Below is a small trained network, with its code and all its weights. Each question gives an input and a class and asks what happens when units are switched off, that is, made to give their printed mean instead of their output.

import numpy as np


def w(rows, s, z=0):
    codes = np.array(rows[::2]) - 128.0
    scale = np.full(codes.shape[1], s)
    scale[-1] = z or s
    return codes * scale


def f(y):
    return np.maximum(y, 0)


def log_softmax(a):
    a = a - a.max(-1, keepdims=True)
    return a - np.log(np.exp(a).sum(-1, keepdims=True))


def net(x, mask):
    res = np.array(x, float).reshape(1, 5) / 4 @ E
    y = f(res @ A[0][:, :-1].T + A[0][:, -1])
    res = res + np.where(mask, y, B[0][:, -1]) @ B[0][:, :-1]
    return log_softmax(res[-1] @ U[:, :-1].T + U[:, -1])


A, B = {}, {}
E = w([
[128,225,147,64,85],'x0',
[203,52,46,137,132],'x1',
[115,134,44,205,2],'x2',
[91,155,171,131,216],'x3',
[220,218,202,137,149],'x4',
],0.0096)
A[0] = w([
[212,155,47,158,136,88],'neuron 1',
[248,198,194,101,191,221],'neuron 2',
[111,199,165,99,53,254],'neuron 3',
[83,140,116,117,168,196],'neuron 4',
[163,94,51,219,77,71],'neuron 5',
[210,81,150,220,201,190],'neuron 6',
[151,25,94,49,212,189],'neuron 7',
[51,143,140,76,17,107],'neuron 8',
[247,142,199,80,95,190],'neuron 9',
[241,163,107,71,135,148],'neuron 10',
[135,105,22,209,105,197],'neuron 11',
[56,151,104,74,154,222],'neuron 12',
[76,221,135,166,33,163],'neuron 13',
[124,79,90,102,162,186],'neuron 14',
[132,106,64,186,41,112],'neuron 15',
[162,57,85,156,89,196],'neuron 16',
[78,174,91,86,75,158],'neuron 17',
[54,104,213,149,134,78],'neuron 18',
[106,140,178,85,149,200],'neuron 19',
[121,103,79,222,36,25],'neuron 20',
[153,73,132,132,212,4],'neuron 21',
[71,71,150,156,98,46],'neuron 22',
[141,128,194,119,150,93],'neuron 23',
],0.011,0.0035)
B[0] = w([
[73,161,118,181,111,177],'neuron 1',
[91,246,105,78,93,247],'neuron 2',
[96,103,86,86,85,214],'neuron 3',
[133,145,92,83,163,161],'neuron 4',
[77,128,150,192,89,224],'neuron 5',
[71,127,148,2,158,202],'neuron 6',
[139,83,81,86,192,213],'neuron 7',
[217,93,136,60,156,199],'neuron 8',
[125,153,51,104,45,206],'neuron 9',
[87,199,129,167,41,183],'neuron 10',
[75,73,168,187,153,236],'neuron 11',
[170,144,61,85,152,176],'neuron 12',
[104,30,137,95,147,221],'neuron 13',
[133,70,116,112,152,176],'neuron 14',
[35,108,113,174,137,227],'neuron 15',
[60,114,106,157,127,215],'neuron 16',
[127,52,91,60,154,183],'neuron 17',
[180,162,97,114,152,169],'neuron 18',
[160,149,65,127,113,186],'neuron 19',
[88,79,129,202,130,225],'neuron 20',
[170,57,138,60,185,172],'neuron 21',
[163,163,120,185,162,161],'neuron 22',
[142,162,110,157,105,171],'neuron 23',
],0.0088,0.015)
U = w([
[191,194,87,159,200,4],'0',
[118,120,213,93,146,75],'1',
[129,22,77,38,154,254],'2',
[76,83,93,254,104,108],'3',
[112,253,68,86,67,228],'4',
[219,111,128,85,59,45],'5',
],0.0092,0.0028)

Each question gives the input, the list of numbers given to net, and the class t.
The units are the neurons (one row each of A and B). Each row of codes is followed by its name. A weight is (code - 128) times the scale printed after its matrix; where a second scale follows, it is the last column's (A, B and U).
mask holds one flag per neuron, in row order. A switched-off neuron (its flag False) gives its mean, the last column of its row in B, instead of its output. The means were averaged over made-up inputs and are rounded, as every weight is.
A unit's drop is (log p(t) with every unit on - log p(t) with that unit switched off) / (log p(t) with every unit on - log p(t) with every unit switched off).
The circuit of an input: a set's keep is (log p(t) with only the set's units on - log p(t) with every unit switched off) / (log p(t) with every unit on - log p(t) with every unit switched off). Starting from the 12 units with the biggest drops (on a tie, the unit counted first), units are removed one at a time, each time the one whose removal leaves the highest keep (on an exact tie, the one counted first), for as long as the keep stays at least 0.8.
circuit, biggest first: the units of the circuit, biggest drop first
top k neurons: the k neurons with the biggest drops, biggest first
drop when u is switched off: that unit's drop, to one decimal
input [4,-5,7,7,5], class 2: circuit, biggest first => (neuron 13)
input [-1,7,-2,1,3], class 4: circuit, biggest first => (neuron 10; neuron 13)
input [-8,-2,1,-7,7], class 4: top 2 neurons => (neuron 6; neuron 13)
input [6,8,-2,8,-1], class 4: circuit, biggest first => (neuron 13; neuron 10)
input [4,-4,7,1,-8], class 2: top 2 neurons => (neuron 8; neuron 17)
input [6,-3,6,4,4], class 2: top 2 neurons => (neuron 13; neuron 17)
input [8,3,8,0,3], class 3: drop when neuron 18 is switched off => 0.0
input [6,-3,7,1,-5], class 2: drop when neuron 8 is switched off => 0.1
input [-7,-2,-2,-4,-8], class 3: drop when neuron 13 is switched off => 0.3
input [1,-5,7,5,-1], class 2: drop when neuron 2 is switched off => 0.0
